Below are the code and all the weights of a small trained network. Each question names an input and a target symbol and asks about switching units off, where a switched-off unit gives its printed mean instead of its output.

import numpy as np


def w(rows, s, z=0):
    codes = np.array(rows[::2]) - 128.0
    scale = np.full(codes.shape[1], s)
    scale[-1] = z or s
    return codes * scale


def f(y):
    return np.maximum(y, 0)


def softmax(a):
    e = np.exp(a - a.max(-1, keepdims=True))
    return e / e.sum(-1, keepdims=True)


def log_softmax(a):
    a = a - a.max(-1, keepdims=True)
    return a - np.log(np.exp(a).sum(-1, keepdims=True))


def net(x, mask):
    ids = ['ΔΘαγεζηλμξφψω'.index(c) for c in x.split()]
    T = len(ids)
    res = E[ids] + P[:T]
    r = res
    for j in range(3):
        rows = slice(3 * j, 3 * j + 3)
        q, k, v = (r @ M[0][rows].T for M in (Q, K, V))
        z = softmax(np.where(np.tri(T) > 0, q @ k.T / 3**0.5, -1e9)) @ v
        o = O[0][rows]
        res = res + np.where(mask[j], z, o[:, -1]) @ o[:, :-1]
    y = f(res @ A[0][:, :-1].T + A[0][:, -1])
    res = res + np.where(mask[3:19], y, B[0][:, -1]) @ B[0][:, :-1]
    return log_softmax(res[-1] @ U[:, :-1].T + U[:, -1])


Q, K, V, O, A, B = {}, {}, {}, {}, {}, {}
E = w([
[58,124,122],'Δ',
[93,115,77],'Θ',
[116,130,124],'α',
[111,128,119],'γ',
[44,122,127],'ε',
[113,129,126],'ζ',
[89,135,183],'η',
[131,134,125],'λ',
[194,126,48],'μ',
[136,134,144],'ξ',
[254,144,86],'φ',
[142,136,136],'ψ',
[190,185,226],'ω',
],0.0069)
P = w([
[123,40,132],'0',
[133,136,133],'1',
[82,157,74],'2',
[212,122,187],'3',
[74,190,64],'4',
[211,153,195],'5',
[89,213,70],'6',
[254,158,221],'7',
],0.0099)
Q[0] = w([
[215,36,201],'H0',
[160,59,167],'H0',
[46,250,50],'H0',
[146,126,127],'H1',
[150,126,128],'H1',
[131,127,129],'H1',
[176,93,175],'H2',
[186,69,204],'H2',
[164,81,207],'H2',
],0.013)
K[0] = w([
[134,221,127],'H0',
[135,205,118],'H0',
[119,3,133],'H0',
[131,123,129],'H1',
[133,116,128],'H1',
[130,126,129],'H1',
[136,147,171],'H2',
[132,151,195],'H2',
[127,141,184],'H2',
],0.018)
V[0] = w([
[17,113,57],'H0',
[242,133,75],'H0',
[124,118,9],'H0',
[132,106,119],'H1',
[115,167,152],'H1',
[128,129,128],'H1',
[129,75,123],'H2',
[127,67,121],'H2',
[120,99,122],'H2',
],0.015)
O[0] = w([
[27,255,139,4],'H0',
[249,101,30,151],'H0',
[160,224,45,26],'H0',
[115,144,135,132],'H1',
[157,89,111,122],'H1',
[128,128,128,128],'H1',
[140,197,104,107],'H2',
[148,200,100,98],'H2',
[154,160,112,95],'H2',
],0.0098,0.0018)
A[0] = w([
[201,91,88,61],'N0',
[88,238,57,43],'N1',
[94,222,67,56],'N2',
[205,84,86,50],'N3',
[122,58,121,176],'N4',
[181,180,67,202],'N5',
[114,143,253,190],'N6',
[51,148,230,156],'N7',
[206,152,133,181],'N8',
[128,128,128,128],'N9',
[122,55,120,177],'N10',
[109,108,89,200],'N11',
[172,176,102,181],'N12',
[136,63,148,2],'N13',
[135,70,147,13],'N14',
[141,71,98,188],'N15',
],0.0065,0.0049)
B[0] = w([
[45,113,148,195],'N0',
[190,166,224,231],'N1',
[186,165,215,216],'N2',
[35,122,154,200],'N3',
[167,120,172,233],'N4',
[154,100,70,232],'N5',
[82,94,68,255],'N6',
[73,77,122,207],'N7',
[110,95,82,232],'N8',
[128,128,128,128],'N9',
[168,121,176,237],'N10',
[157,78,145,181],'N11',
[141,125,94,206],'N12',
[96,254,41,174],'N13',
[96,241,45,169],'N14',
[143,96,182,230],'N15',
],0.0089,0.0051)
U = w([
[86,159,174,77],'Δ',
[237,205,237,2],'Θ',
[125,150,113,106],'α',
[124,161,118,128],'γ',
[78,155,188,45],'ε',
[111,156,105,137],'ζ',
[2,90,64,141],'η',
[123,145,102,116],'λ',
[237,167,54,175],'μ',
[106,135,69,173],'ξ',
[123,82,1,135],'φ',
[119,137,71,174],'ψ',
[207,31,223,187],'ω',
],0.006,0.004)

Each question gives the input, a string of symbols that net reads in full, and the target symbol t.
The units are the heads (3 rows each of Q, K, V and O) and the neurons (one row each of A and B). Each row of codes is followed by its name. A weight is (code - 128) times the scale printed after its matrix; where a second scale follows, it is the last column's (O, A, B and U).
mask holds one flag per unit, heads first, then neurons. A switched-off unit (its flag False) gives its mean, the last column of its rows in O or B, instead of its output. The means were averaged over made-up inputs and are rounded, as every weight is.
A unit's drop is (log p(t) with every unit on - log p(t) with that unit switched off) / (log p(t) with every unit on - log p(t) with every unit switched off).
The circuit of an input: a set's keep is (log p(t) with only the set's units on - log p(t) with every unit switched off) / (log p(t) with every unit on - log p(t) with every unit switched off). Starting from the 12 units with the biggest drops (on a tie, the unit counted first), units are removed one at a time, each time the one whose removal leaves the highest keep (on an exact tie, the one counted first), for as long as the keep stays at least 0.8.
circuit, biggest first: the units of the circuit, biggest drop first
top k neurons: the k neurons with the biggest drops, biggest first
heads that matter: for each layer, one digit per head in row order, 1 if its drop is at least 0.15 and else 0, layers parted by /
drop of u: that unit's drop, to one decimal
input Θ Θ ω, target Θ: heads that matter => 101
input Θ ω γ, target Θ: heads that matter => 101
input Θ Θ ω ψ Θ Δ ε, target Θ: heads that matter => 100
input μ Θ ω, target μ: circuit, biggest first => [H0; N5; H2]
input ω γ φ, target ω: circuit, biggest first => [H0; N15]
input η Δ ζ, target η: circuit, biggest first => [H0; N7; N1]
input ω ω ξ, target ω: circuit, biggest first => [H0]
input Θ ω φ η ω μ Δ, target Θ: circuit, biggest first => [H0; N1; N2]
input φ μ μ Θ ω ω η, target φ: circuit, biggest first => [H0; N5; N1]
input μ η μ Θ φ, target μ: heads that matter => 100
input η Δ ω, target η: top 2 neurons => [N7; N6]
input μ ω ω Θ Θ ζ Θ, target μ: drop of H0 => 0.7
input η μ ω μ μ, target η: drop of H0 => 1.2
input φ ω φ μ ω, target φ: drop of N2 => 0.1
input ω ζ ω μ Δ μ η, target ω: circuit, biggest first => [H0]
